The symbols move the units like this.
dupo i bonu
dupo l batu
dupo r kugi
dupo d kiko
dupo u lelu
dupo b geve
gare i dori
gare l muvu
gare r toda
gare d faki
gare u sufa
gare b sopu
fike i piro
fike l pavu
fike r rigi
fike d fovi
fike u pive
fike b rizo
rufe i rizo
rufe l piro
rufe r pive
rufe d rigi
rufe u deza
rufe b kifi
sopu i toda
sopu l faki
sopu r gema
sopu d gare
sopu u govi
sopu b sufa
faki i seze
faki l lari
faki r dori
faki d muvu
faki u sopu
faki b gare
leso i dano
leso l mese
leso r batu
leso d gagu
leso u bonu
leso b ranu
vulu i pavu
vulu l poge
vulu r fovi
vulu d mono
vulu u rigi
vulu b piro
toda i gare
toda l seze
toda r sopu
toda d dori
toda u topu
toda b gema
puso i naki
puso l rodi
puso r dubi
puso d zifu
puso u lora
puso b suga
suga i dubi
suga l zifu
suga r lari
suga d puso
suga u seze
suga b lora
rizo i rigi
rizo l fovi
rizo r rufe
rizo d fike
rizo u noma
rizo b pive
mabi i govi
mabi l gema
mabi r gaba
mabi d topu
mabi u dude
mabi b sala
lafo i rodi
lafo l kifi
lafo r zifu
lafo d deza
lafo u dubi
lafo b naki
ranu i batu
ranu l gagu
ranu r kiko
ranu d leso
ranu u kugi
ranu b bonu
bonu i kiko
bonu l leso
bonu r dupo
bonu d ranu
bonu u poge
bonu b kugi
dubi i puso
dubi l lafo
dubi r suga
dubi d naki
dubi u muvu
dubi b lari
lopi i sala
lopi l govi
lopi r dude
lopi d gaba
lopi u givo
lopi b kori
mono i lelu
mono l kugi
mono r pavu
mono d poge
mono u piro
mono b vulu
kugi i dupo
kugi l ranu
kugi r geve
kugi d bonu
kugi u mono
kugi b poge
gaba i mabi
gaba l sufa
gaba r sala
gaba d govi
gaba u kori
gaba b lopi
givo i mese
givo l lopi
givo r gagu
givo d kori
givo u batu
givo b dano
dori i faki
dori l lora
dori r gare
dori d seze
dori u gema
dori b toda
deza i noma
deza l rufe
deza r rodi
deza d kifi
deza u naki
deza b lafo
kiko i ranu
kiko l dano
kiko r bonu
kiko d batu
kiko u geve
kiko b dupo
piro i fovi
piro l mono
piro r fike
piro d vulu
piro u rufe
piro b rigi
muvu i lora
muvu l dubi
muvu r seze
muvu d lari
muvu u gare
muvu b faki
lari i suga
lari l naki
lari r lora
lari d dubi
lari u faki
lari b muvu
dude i lopi
dude l mabi
dude r kori
dude d sala
dude u gagu
dude b mese
lora i lari
lora l puso
lora r muvu
lora d suga
lora u dori
lora b seze
topu i sufa
topu l toda
topu r govi
topu d gema
topu u sala
topu b mabi
sufa i gema
sufa l gare
sufa r topu
sufa d sopu
sufa u gaba
sufa b govi
rodi i deza
rodi l pive
rodi r lafo
rodi d noma
rodi u puso
rodi b zifu
kifi i pive
kifi l rigi
kifi r noma
kifi d rufe
kifi u lafo
kifi b deza
rigi i fike
rigi l vulu
rigi r rizo
rigi d piro
rigi u kifi
rigi b rufe
govi i topu
govi l sopu
govi r mabi
govi d sufa
govi u lopi
govi b gaba
pive i rufe
pive l fike
pive r kifi
pive d rizo
pive u rodi
pive b noma
kori i dude
kori l gaba
kori r mese
kori d lopi
kori u dano
kori b givo
zifu i lafo
zifu l noma
zifu r naki
zifu d rodi
zifu u suga
zifu b puso
seze i muvu
seze l suga
seze r faki
seze d lora
seze u toda
seze b dori
poge i geve
poge l bonu
poge r lelu
poge d kugi
poge u vulu
poge b mono
mese i kori
mese l sala
mese r givo
mese d dude
mese u leso
mese b gagu
fovi i vulu
fovi l lelu
fovi r piro
fovi d pavu
fovi u rizo
fovi b fike
noma i kifi
noma l rizo
noma r deza
noma d pive
noma u zifu
noma b rodi
gagu i givo
gagu l dude
gagu r dano
gagu d mese
gagu u ranu
gagu b leso
gema i sopu
gema l dori
gema r sufa
gema d toda
gema u mabi
gema b topu
sala i gaba
sala l topu
sala r lopi
sala d mabi
sala u mese
sala b dude
lelu i poge
lelu l dupo
lelu r mono
lelu d geve
lelu u fovi
lelu b pavu
pavu i mono
pavu l geve
pavu r vulu
pavu d lelu
pavu u fike
pavu b fovi
geve i kugi
geve l kiko
geve r poge
geve d dupo
geve u pavu
geve b lelu
batu i leso
batu l givo
batu r ranu
batu d dano
batu u dupo
batu b kiko
dano i gagu
dano l kori
dano r leso
dano d givo
dano u kiko
dano b batu
naki i zifu
naki l deza
naki r puso
naki d lafo
naki u lari
naki b dubi

The rows follow the links: the fewer symbols apart two units are, the more alike their rows tend to be.

Each row is also shifted at random along 3 hidden directions that mean nothing.

Some units, each with a row of numbers:
mese [-158  -31  234 -338  198 -338  -45  -21  410  149   95 -449 -272  -47  131  111   73  330  415   28  -90   25  -45  -20   51  -80 -276   82  182  202  120  208  229 -129   15  161 -255 -271   51 -368   26]
batu [ 598  -33   12 -117   15  -19 -425  114 -269  306  150   32 -540  -54  301 -112   40  374   -1  489   68   34  317 -214  366   47 -182  -56 -220  168  218   83  367 -224  -61  -34  149 -114   80 -126   49]
lari [ 644  125  131  362   37  -32  162 -122  -22  -29 -153  281  293  304 -316 -216 -243 -179 -153 -340   35  202  -91  142 -265 -113    2   11  213 -124 -135  170 -257  363 -234  -42  -47    8 -186  181   86]
ranu [ 599   42  177 -161  156 -121 -679  -73 -142  353 -166 -247 -221   22    1  -28  -80  395  -43   79   42  107  172 -379  363 -203 -322    5 -225  -14   44  -50  112   17 -174 -199   21 -157   13  -43 -141]
lelu [-949 -147   98 -267  148   -3 -145  -85  132  109 -100 -444  122 -308   40  183  268  142   97  -64   99  -96  -20   41  222  -11   19  -16 -305  199  -64 -134  -28  -44  217 -121   59  167   56   51   37]
geve [ -93 -137   83 -340  276   12 -146   96   49 -137  -83 -390  -18 -297  412   96  258   77  108   32   11  -84   50  -78  304    1   77 -317 -425   35 -117 -119   25 -193  314 -355  215  -78 -119 -116   -2]
dupo [ 476  -41   63 -212  272  -24 -222  278 -142  -15  -47 -188 -237 -185  563  -92  152   36   39  190    6  -26  212 -225  344   77   42 -450 -470   22 -112   34  165 -186  182 -480  280 -209 -196 -143    9]
topu [ -53  137   21  196 -108  -98  -68  -19  -51  223   38  252 -300  461 -226 -112 -341  150   -5   65  -92  181   31  -84 -167 -132 -292  239  373 -134  136  119   53  118 -416  266 -296 -237   95 -121  -79]
fike [ 319   -7  -21   37  -35  186 -531 -244 -295  201 -251  -24  302 -103 -306   84   37   91 -396  -99  206  -19   -9 -144  293 -123   11    6 -394   -5 -126 -241 -201   85  -34 -254  191  316  -67  413 -106]
lopi [ 176   52  333 -204  421 -305 -119   46  350   53   -6 -320 -138  286   -1   41 -211   77  341 -208 -295  147    5 -154  -67 -165 -177 -163  150 -281 -190   59  -92   85 -186  -80 -323 -514 -136 -308 -174]
faki [-577   89  -90   92  -47  -38  554  132  271 -403   97  158  131  211  -71   49 -118 -363   80 -261 -191  -46 -156  167 -432   21  143  -53  331 -442 -128  -35 -253    9  -44  195 -236  -91  -42 -128 -108]
mabi [1073  174  318   64  221 -231 -215  -27  110  180  -29    0 -191  407 -126 -157 -324  187  129  -74 -136  235   19 -220  -16 -200 -314   30  213 -210 -130  228   14  200 -310  -28 -263 -463 -103 -234 -132]
poge [ 687 -129  172 -329  327  -56 -136  -28  142   -6   50 -524   16 -486  488   -2  362   68  172   68  169  -85   69   88  267  140   55 -265 -302  495   50  141  220 -194  395 -300  273    2 -136 -103  127]
gare [-327   42   57   91 -106 -136  526  -52  319  -88  233   76  -22   82 -119  -46  -56 -112  218 -102  -58   -5 -119  297 -463   94  -40  212  544  184  148  221   46   69  -13  407 -288  -85    9 -138   91]
dori [  43   -1  228  105   10 -173  499  -29  457 -143  189  -33   80   90  -40 -187  -97  -59  334 -223  -51   92 -157  340 -464  133  -20  119  469  387  128  442   37  170   54  292 -176 -128 -124 -174  276]
rizo [-598  -45 -139  244  -97  296  -27   79 -379  -71 -209  238  208  -14  158 -305   75  -51 -324  -66  265   90  167   58   81   71  207 -140 -445  110 -119   37 -159  141  133 -364  446  278 -235  294  205]
suga [ 962  196 -309  162  -83  150  -42   22 -250 -229 -126  453  403  232 -421  330 -241 -417 -384  -54 -245  -67 -185 -114 -104 -166  163  -68   51 -990 -398 -562 -450  -32 -244  -77 -168  256  152  307 -464]

Complete each set of four: the symbols that take the first to the second take the third to the fourth, perhaps in another order.
Answers are names.
[ 348 -146   50 -416  236  -11 -178 -143  183  -59  -71 -565  218 -509  178  356  331   68  107   -4   24 -209  -73   14  325   69   80 -122 -375   94  -74 -243    6 -246  275 -236  125  192   76  -39  -91]
to [ 190 -122  125 -229  283  -66 -224  171    8   -4 -133 -387  -66 -162  434    0  192   82  113   35  -11  -81   66 -190  330   71   34 -462 -430   -3 -196  -79   87 -153  197 -441  215 -100 -146 -122  -38]
as [-315 -171 -232 -214 -125  154 -137    0 -133    6   88  -96    7 -521  167  230  306   45  -70  256  113 -261  126   26  312  191  137   44 -286  263  157 -261  195 -326  237  -20  230  375  216  125   56]
to poge

[  34 -119   70 -291   79 -246  -23   77  186   84  282 -259 -429 -132  299   17  117  245  351  301  -32  -98   50  -49  141  111 -175   78  167  288  285  156  390 -255   65  228  -87 -264  137 -303   62]
to [ 129  -78  -18 -218  -40 -151 -106   61   20  180  319 -148 -521 -204  389  -51  120  296  275  495  -43  -66  198 -123  179  131 -148  142  102  415  385  172  520 -330   78  267   16 -171  166 -306  126]
as [1234  110  -92   23   12  -69  -16  283 -204   -4  190  419 -420  300  210  -20 -261  -64  -19  360 -190   67  102 -241  -29  -53 -106  -80  272 -391   14   -4  169 -167 -222   44 -146 -304   92 -216 -207]
to mabi

[-631  131   17 -145  262 -142   72  230  143 -128  -35 -205 -240  268   72  184 -140    2  238  -78 -385   10  -25 -272  -93 -176 -138 -176  120 -722 -276 -205 -154 -101 -148   -2 -334 -500  -22 -353 -327]
to [-356  -40   -6 -225   19 -147 -213    8  120  233  193 -223 -408  -98  105  134   78  378  203  261  -34  -51   95 -167  187  -19 -256  162  104  155  277   11  299 -216  -88  246 -160 -186  245 -275  -48]
as [ 775   98  177  167  -89 -222 -151 -170  110  342  128   99 -235  292 -309 -104 -289  213  147   10    8  211   13  -23 -207 -114 -312  375  483  171  277  318  209  196 -288  350 -273 -168   62  -81   53]
to sala

[-439   53    9 -182  -37  -91 -479  -67 -130  281    0 -115 -407   47    1  119  -48  372   35  293   14   16  229 -311  312 -154 -274  159  -64   29  187  -72  229 -139 -161  127  -85 -118  222 -181 -113]
to [-434   15  270 -110  111 -117 -684 -164 -146  461 -306 -268 -227  253 -201  -57  -73  511    5   32   88  288  142 -397  333 -286 -468  138 -230   22  -15   46  -62  247 -163 -107  -31 -178  -44  -13   -7]
as [ 707   98  304   85  199 -231   77  208   74  108   90   55 -365  334  246 -403 -240  133  221  -38  -86  247  160 -131  -93  -32 -239 -114  205   30  -29  424  204   85 -144  -72 -118 -521 -220 -259  117]
to lopi

[-396  -28 -115  151 -270  -75  539  127  130 -119  371  274 -255   85  117 -114  -39  -87  154  108  -71   -8   15  239 -418  213   53  246  522  212  318  256  242  -72  -56  492 -156  -64  129 -159  168]
to [1137   49  -57    0 -137  -80   32  -19   73   35  228  194 -181  110 -178  253 -216  -68   71  186 -177  -26  -37  -24 -170    0 -112  197  470 -169  172  -56  101 -217 -206  405 -382 -123  245 -103 -242]
as [1175  -72  189 -192   10   79 -561 -437  -38  350 -179 -267  255 -398 -245   91  178  224 -108  -13  255   -8  -14   30  392  -33  -91  173 -299  484  134  -34  109   77  102  -98  195  373  106  271   93]
to fike

[ 162  -33  159 -184   15 -138 -506 -105  -47  367   -2 -193 -389   27    1   19  -36  461   60  237   57   88  196 -290  347 -109 -292  177  -40  274  231  115  311  -24 -104   85   -5 -145  117 -133   -1]
to [ 462  -31  -10 -282   79 -219  -18  154  164   -1  289 -262 -514 -236  340  290  119  185  325  393 -138 -195  106  -93  158  128    1  -43  131   42  222    9  383 -421   96  195 -113 -183  253 -342 -100]
as [  42   15  309 -242  315 -326   36  112  427   37   33 -432 -219  169   91   17  -42  154  400 -159 -129   88  -76  -95  -32 -112 -200 -116  176  -33  -56  204   45   17  -50  -16 -256 -472  -72 -350 -106]
to gaba

[-845  103 -236   95 -294  -43  170  -16  -21   20  108  319 -264  337 -373  199 -275  -59  -63  185 -199  -24  -31  -96 -225 -117 -127  305  471 -440   98 -194  -84  -60 -294  554 -406   -6  357  -95 -264]
to [  32  117 -211  173 -263   30  212  157 -131   79  268  461 -498  273   92 -179 -242   42   -5  327 -109   82   69  -45 -221    8  -75  216  424  -21  319  127  251  -83 -258  384 -140 -180  106 -135    7]
as [ 743  117  -13  192  107    9  342  113   69 -377   24  239  268  255  -28   54 -136 -413  -15 -270 -179  -55 -198   99 -316  -48  154 -212  137 -592 -275  -88 -296    9 -116 -141 -151  -64  -95   21 -195]
to seze

[  62  -17   72 -426  210 -251 -283  -61  238  106  153 -450 -209 -107  -77  431   46  228  281  171 -264 -132  -34 -202  190  -76 -185   72  166 -221   47 -232   77 -266  -44  145 -330 -183  276 -259 -373]
to [-727  -71 -101  -97 -193  -37 -208   56 -141  231  196    9 -599  -87  258  -70   84  332  106  450  -19  -15  240 -221  236  106 -225  160   70  262  386   95  393 -234  -63  275   31 -118  199 -226   66]
as [-464   -3  297 -172  243 -152 -553  -30  -60  314 -326 -387  -83  130    8 -179  -41  351  -34 -129   49  217  167 -315  301 -292 -224 -159 -367   72 -129   60  -24  214  -89 -335   81 -219 -182  -44   -9]
to kugi

[ 148  -18   50 -171  -33 -112 -488  -69 -138  379   50 -119 -504  -27  118  -44   -4  443   54  347  111  101  231 -201  296  -28 -277  136   14  245  260   72  374  -76 -123  119  -20 -171  114 -169   -3]
to [-701 -151  269 -359  232  -94 -305 -337  254  226 -276 -707  253 -327 -217  279  201  252  144 -281  103  -26  -33  -45  217  -77 -111   28 -325  241  -35 -126  -81   72  141 -125  -21  149   46   24  -40]
as [ 134  143 -350  -44 -187  -70  194   69   94 -159  236  275  -96  121 -247  431 -141 -247   20  219 -329 -215 -104  -73 -171  -13   55  211  461 -593   52 -394  -68 -269 -187  449 -389  -14  385 -120 -423]
to dude

[-642  177    6  240  -95  -86   -4   57  -84  184  -46  261 -315  576 -228 -204 -411  169  -12   40 -142  230  140 -229 -227 -205 -245  180  274 -268    5  154  -40  280 -354  268 -257 -362   42 -104 -116]
to [  24  -35   64  177 -160 -110  638   56  339 -121  359  177 -184   77  177 -253  -16  -56  317    2   -8   26  -57  422 -419  267   19  203  556  530  307  525  332   33   66  390 -102 -106  -25 -167  367]
as [ 422  117 -113  146   32   27  666  289  126 -436  163  326   72  146  201  -71  -51 -460   48  -86 -199 -118 -134  206 -354   94  238 -241  210 -382 -165   31 -126  -82    3  -52  -61 -135 -113 -103  -60]
to puso

[ -87   68  165   -5  173 -203  130  242   76  -22   51  -49 -335  372  275 -202 -175   55  201   44 -187  172   97 -204 -146  -89 -128 -191  113 -297 -119  233   67    3 -162  -62 -119 -561 -198 -286  -61]
to [ 448   90  100 -209  380 -274   71  271  195 -151   85 -169 -193  268  219  216  -84  -58  209  -11 -356   11  -26 -265   -9  -87 -104 -282   83 -570 -254 -169  -51 -179 -142  -86 -281 -476  -46 -351 -360]
as [-196  157  -50  373 -130   93  430  220 -115 -278   -5  472   81  350  -23 -294 -181 -319 -135 -219  -65   35 -100   60 -395   43  147 -100  120 -343 -166   95 -267  196  -99  -23   18  -46 -159  123   35]
to muvu

[-455   79  273  -51  234 -300  -22  119  193   98  -91 -185 -189  379  -13 -150 -213  125  272 -204 -152  262   69 -220 -155 -181 -258 -155  158 -150 -147  224  -36  207 -239    2 -259 -608 -159 -263  -19]
to [-996   73  -61 -244  209 -222  138  273  251 -173   -2 -232 -238  214   83  325 -113    1  193  -69 -447  -66  -40 -294  -68 -176  -43 -168  131 -732 -255 -342 -269 -174 -131   66 -372 -413   89 -365 -460]
as [-411  -61   60   35   53   56 -319  205 -328  241  -34   23 -438  102  437 -379   10  338  -66  269  138  212  378 -262  297    7 -104 -182 -325  251  106  270  279   20   36 -242  286 -227 -140 -130  228]
to dupo

[-440   18 -311 -401   -4  -96    3  322  -48 -143  268  -92 -440 -167  235  523   58  -66  137  477 -309 -301   81 -280  166   71   51  -79   47 -572   66 -493  143 -601   44  247 -184 -160  383 -317 -455]
to [ 146   28  272 -221  279 -284  146  224  270  -10  207 -285 -398   98  464 -231   37  144  416   83 -116   88   69  -27 -117   43 -168 -139  134  227   92  387  288  -30   73    6  -68 -504 -145 -420  113]
as [  10  -32  134 -269  231 -301  111  196  334  -63  242 -341 -374  -14  379   36   45   98  392  133 -180  -29   10  -11  -39   45 -119 -116  149   50   50  198  203 -243   24  119 -108 -406    7 -406  -80]
to sala

